Below is a small trained network, with its code and all its weights. Each question gives an input and a target symbol and asks what happens when units are switched off, that is, made to give their printed mean instead of their output.

import numpy as np


def w(rows, s, z=0):
    codes = np.array(rows[::2]) - 128.0
    scale = np.full(codes.shape[1], s)
    scale[-1] = z or s
    return codes * scale


def f(y):
    return np.maximum(y, 0)


def softmax(a):
    e = np.exp(a - a.max(-1, keepdims=True))
    return e / e.sum(-1, keepdims=True)


def log_softmax(a):
    a = a - a.max(-1, keepdims=True)
    return a - np.log(np.exp(a).sum(-1, keepdims=True))


def net(x, mask):
    ids = ['αβδεηθμφ'.index(c) for c in x.split()]
    T = len(ids)
    res = E[ids] + P[:T]
    r = res
    for j in range(2):
        rows = slice(3 * j, 3 * j + 3)
        q, k, v = (r @ M[0][rows].T for M in (Q, K, V))
        z = softmax(np.where(np.tri(T) > 0, q @ k.T / 3**0.5, -1e9)) @ v
        o = O[0][rows]
        res = res + np.where(mask[j], z, o[:, -1]) @ o[:, :-1]
    y = f(res @ A[0][:, :-1].T + A[0][:, -1])
    res = res + np.where(mask[2:18], y, B[0][:, -1]) @ B[0][:, :-1]
    return log_softmax(res[-1] @ U[:, :-1].T + U[:, -1])


Q, K, V, O, A, B = {}, {}, {}, {}, {}, {}
E = w([
[118,216,118],'α',
[123,103,134],'β',
[66,116,172],'δ',
[173,2,164],'ε',
[94,169,142],'η',
[116,55,126],'θ',
[134,116,136],'μ',
[231,17,65],'φ',
],0.015)
P = w([
[142,183,94],'0',
[6,69,66],'1',
[118,108,182],'2',
[197,173,127],'3',
[29,86,75],'4',
[113,108,197],'5',
[197,172,124],'6',
],0.012)
Q[0] = w([
[77,124,186],'H1',
[31,34,71],'H1',
[135,128,90],'H1',
[175,159,252],'H2',
[147,190,151],'H2',
[85,60,135],'H2',
],0.015)
K[0] = w([
[122,135,191],'H1',
[163,88,179],'H1',
[134,101,94],'H1',
[68,153,254],'H2',
[121,191,145],'H2',
[123,104,115],'H2',
],0.021)
V[0] = w([
[106,104,1],'H1',
[105,182,115],'H1',
[197,110,97],'H1',
[50,125,141],'H2',
[147,204,160],'H2',
[164,57,103],'H2',
],0.0094)
O[0] = w([
[254,188,133,249],'H1',
[121,202,196,147],'H1',
[177,80,46,50],'H1',
[81,127,242,200],'H2',
[226,201,160,72],'H2',
[92,6,79,128],'H2',
],0.0064,0.0018)
A[0] = w([
[81,182,38,79],'N1',
[187,217,157,9],'N2',
[210,90,87,190],'N3',
[1,70,238,175],'N4',
[152,206,129,32],'N5',
[218,123,152,223],'N6',
[134,226,198,74],'N7',
[201,43,199,17],'N8',
[168,25,171,60],'N9',
[107,61,116,66],'N10',
[131,190,73,133],'N11',
[232,177,99,90],'N12',
[80,87,141,2],'N13',
[159,73,91,164],'N14',
[37,174,170,16],'N15',
[25,55,41,54],'N16',
],0.0093,0.0082)
B[0] = w([
[168,93,137,145],'N1',
[159,45,123,190],'N2',
[86,79,137,188],'N3',
[135,157,47,251],'N4',
[138,10,152,170],'N5',
[75,124,100,202],'N6',
[126,152,188,223],'N7',
[182,170,200,144],'N8',
[177,165,89,167],'N9',
[153,156,130,170],'N10',
[173,83,136,167],'N11',
[169,196,59,185],'N12',
[72,98,215,143],'N13',
[94,123,146,187],'N14',
[92,61,214,158],'N15',
[183,152,181,219],'N16',
],0.012,0.013)
U = w([
[101,99,254,2],'α',
[131,134,62,136],'β',
[40,63,150,184],'δ',
[214,191,149,99],'ε',
[114,225,182,201],'η',
[158,202,89,134],'θ',
[116,162,101,221],'μ',
[120,24,171,30],'φ',
],0.012,0.0069)

Each question gives the input, a string of symbols that net reads in full, and the target symbol t.
The units are the heads (3 rows each of Q, K, V and O) and the neurons (one row each of A and B). Each row of codes is followed by its name. A weight is (code - 128) times the scale printed after its matrix; where a second scale follows, it is the last column's (O, A, B and U).
mask holds one flag per unit, heads first, then neurons. A switched-off unit (its flag False) gives its mean, the last column of its rows in O or B, instead of its output. The means were averaged over made-up inputs and are rounded, as every weight is.
A unit's drop is (log p(t) with every unit on - log p(t) with that unit switched off) / (log p(t) with every unit on - log p(t) with every unit switched off).
The circuit of an input: a set's keep is (log p(t) with only the set's units on - log p(t) with every unit switched off) / (log p(t) with every unit on - log p(t) with every unit switched off). Starting from the 12 units with the biggest drops (on a tie, the unit counted first), units are removed one at a time, each time the one whose removal leaves the highest keep (on an exact tie, the one counted first), for as long as the keep stays at least 0.8.
units of the circuit, in order: the units of the circuit, biggest drop first
unit that matters most: the unit with the biggest drop
k most important neurons: the k neurons with the biggest drops, biggest first
which heads matter: for each layer, one digit per head in row order, 1 if its drop is at least 0.15 and else 0, layers parted by /
drop when u is switched off: that unit's drop, to one decimal
input ε η ε ε α, target ε: which heads matter => 11
input α α μ θ, target δ: 4 most important neurons => [N4, N16, N9, N12]
input η ε ε, target ε: which heads matter => 01
input η β β, target β: units of the circuit, in order => [N4, N7, H1, N15]
input α α φ α δ, target φ: units of the circuit, in order => [H2, N16]
input α α α μ μ θ, target θ: which heads matter => 00
input ε ε α δ, target η: which heads matter => 11
input α μ δ β, target η: unit that matters most => N4
input μ δ ε μ μ θ β, target δ: which heads matter => 01
input μ α η, target η: which heads matter => 01
input α θ φ α α, target φ: 4 most important neurons => [N4, N12, N1, N16]
input α φ μ ε α α, target α: units of the circuit, in order => [H2, N4, N5, N2]
input η ε δ β, target η: which heads matter => 11
input α η φ φ α, target φ: unit that matters most => H2
input φ β α φ θ, target φ: 3 most important neurons => [N3, N16, N4]
input α α δ, target δ: 3 most important neurons => [N15, N4, N12]
input δ η δ ε, target η: 2 most important neurons => [N8, N2]
input δ δ μ θ α δ, target δ: drop when H1 is switched off => 1.0
input δ φ β φ η μ, target μ: drop when N4 is switched off => 0.2
input δ δ δ φ β, target φ: drop when N4 is switched off => 0.4
